Below are the code and all the weights of a small trained network. Each question names an input and a class and asks about switching units off, where a switched-off unit gives its printed mean instead of its output.

import numpy as np


def w(rows, s, z=0):
    codes = np.array(rows[::2]) - 128.0
    scale = np.full(codes.shape[1], s)
    scale[-1] = z or s
    return codes * scale


def f(y):
    return y / 2 * (1 + np.tanh(0.7978845608 * (y + 0.044715 * y**3)))


def log_softmax(a):
    a = a - a.max(-1, keepdims=True)
    return a - np.log(np.exp(a).sum(-1, keepdims=True))


def net(x, mask):
    res = np.array(x, float).reshape(1, 8) / 4 @ E
    y = f(res @ A[0][:, :-1].T + A[0][:, -1])
    res = res + np.where(mask, y, B[0][:, -1]) @ B[0][:, :-1]
    return log_softmax(res[-1] @ U[:, :-1].T + U[:, -1])


A, B = {}, {}
E = w([
[185,186,168],'x0',
[132,101,102],'x1',
[225,84,75],'x2',
[158,138,236],'x3',
[6,100,173],'x4',
[117,14,48],'x5',
[187,2,244],'x6',
[103,26,80],'x7',
],0.0066)
A[0] = w([
[148,26,184,235],'N0',
[101,79,218,254],'N1',
[115,167,157,102],'N2',
[201,154,130,199],'N3',
[140,89,70,162],'N4',
[72,92,147,210],'N5',
[115,81,48,97],'N6',
[74,118,93,124],'N7',
[210,61,104,154],'N8',
[92,25,163,211],'N9',
[144,108,124,149],'N10',
[207,74,130,165],'N11',
[140,163,63,127],'N12',
[134,114,117,76],'N13',
[193,134,153,209],'N14',
[158,174,75,186],'N15',
[164,249,117,120],'N16',
],0.014,0.0063)
B[0] = w([
[213,2,142,247],'N0',
[121,20,196,234],'N1',
[163,181,147,153],'N2',
[118,83,236,200],'N3',
[144,84,77,192],'N4',
[62,39,183,195],'N5',
[141,124,37,197],'N6',
[73,159,88,174],'N7',
[178,115,72,215],'N8',
[171,60,183,238],'N9',
[192,82,101,145],'N10',
[190,117,99,206],'N11',
[61,132,158,172],'N12',
[156,159,32,124],'N13',
[106,66,156,200],'N14',
[71,95,203,188],'N15',
[185,106,190,219],'N16',
],0.0075,0.012)
U = w([
[12,102,151,103],'0',
[107,133,64,117],'1',
[160,194,103,2],'2',
[91,68,197,171],'3',
[131,108,174,141],'4',
[174,87,107,113],'5',
[151,223,163,136],'6',
],0.012,0.0088)

Each question gives the input, the list of numbers given to net, and the class t.
The units are the neurons (one row each of A and B). Each row of codes is followed by its name. A weight is (code - 128) times the scale printed after its matrix; where a second scale follows, it is the last column's (A, B and U).
mask holds one flag per neuron, in row order. A switched-off neuron (its flag False) gives its mean, the last column of its row in B, instead of its output. The means were averaged over made-up inputs and are rounded, as every weight is.
A unit's drop is (log p(t) with every unit on - log p(t) with that unit switched off) / (log p(t) with every unit on - log p(t) with every unit switched off).
The circuit of an input: a set's keep is (log p(t) with only the set's units on - log p(t) with every unit switched off) / (log p(t) with every unit on - log p(t) with every unit switched off). Starting from the 12 units with the biggest drops (on a tie, the unit counted first), units are removed one at a time, each time the one whose removal leaves the highest keep (on an exact tie, the one counted first), for as long as the keep stays at least 0.8.
units of the circuit, in order: the units of the circuit, biggest drop first
unit that matters most: the unit with the biggest drop
top k neurons: the k neurons with the biggest drops, biggest first
drop when u is switched off: that unit's drop, to one decimal
input [-7,1,-7,3,-6,-2,-8,0], class 6: unit that matters most	N1
input [-5,-6,1,-2,1,7,-2,6], class 1: units of the circuit, in order	N6, N1
input [7,-4,6,-7,-8,0,-8,4], class 3: top 4 neurons	N15, N12, N3, N16
input [6,-3,4,-1,-4,-5,6,7], class 5: top 3 neurons	N8, N11, N5
input [-5,-2,6,5,1,-6,-8,-6], class 6: top 4 neurons	N1, N0, N5, N9
input [-8,2,-3,-6,-5,-4,-6,-5], class 0: top 2 neurons	N15, N12
input [-1,1,4,-2,-3,-6,-7,8], class 1: units of the circuit, in order	N1, N0
input [-5,1,8,7,2,2,4,-1], class 5: units of the circuit, in order	N8, N11
input [4,6,7,-1,6,2,6,-3], class 5: top 4 neurons	N8, N11, N15, N0
input [-2,-6,6,-7,4,-7,-3,-6], class 6: units of the circuit, in order	N1, N0, N5
input [-5,-5,-3,-8,-3,-2,-8,-4], class 0: units of the circuit, in order	N12, N0
input [2,0,3,-8,-8,2,-8,1], class 1: top 2 neurons	N6, N1
input [5,-6,5,-8,-7,6,-3,-6], class 3: top 3 neurons	N15, N3, N12
input [-5,0,-3,-7,5,7,-3,5], class 0: units of the circuit, in order	N7
input [-6,-2,1,-6,3,2,7,4], class 5: drop when N8 is switched off	0.2
input [-5,-7,5,-3,6,-3,-1,5], class 0: drop when N4 is switched off	0.0
input [4,1,6,-1,2,2,0,-1], class 5: drop when N5 is switched off	0.2
input [1,-6,3,0,2,-1,-6,-1], class 6: drop when N9 is switched off	0.1
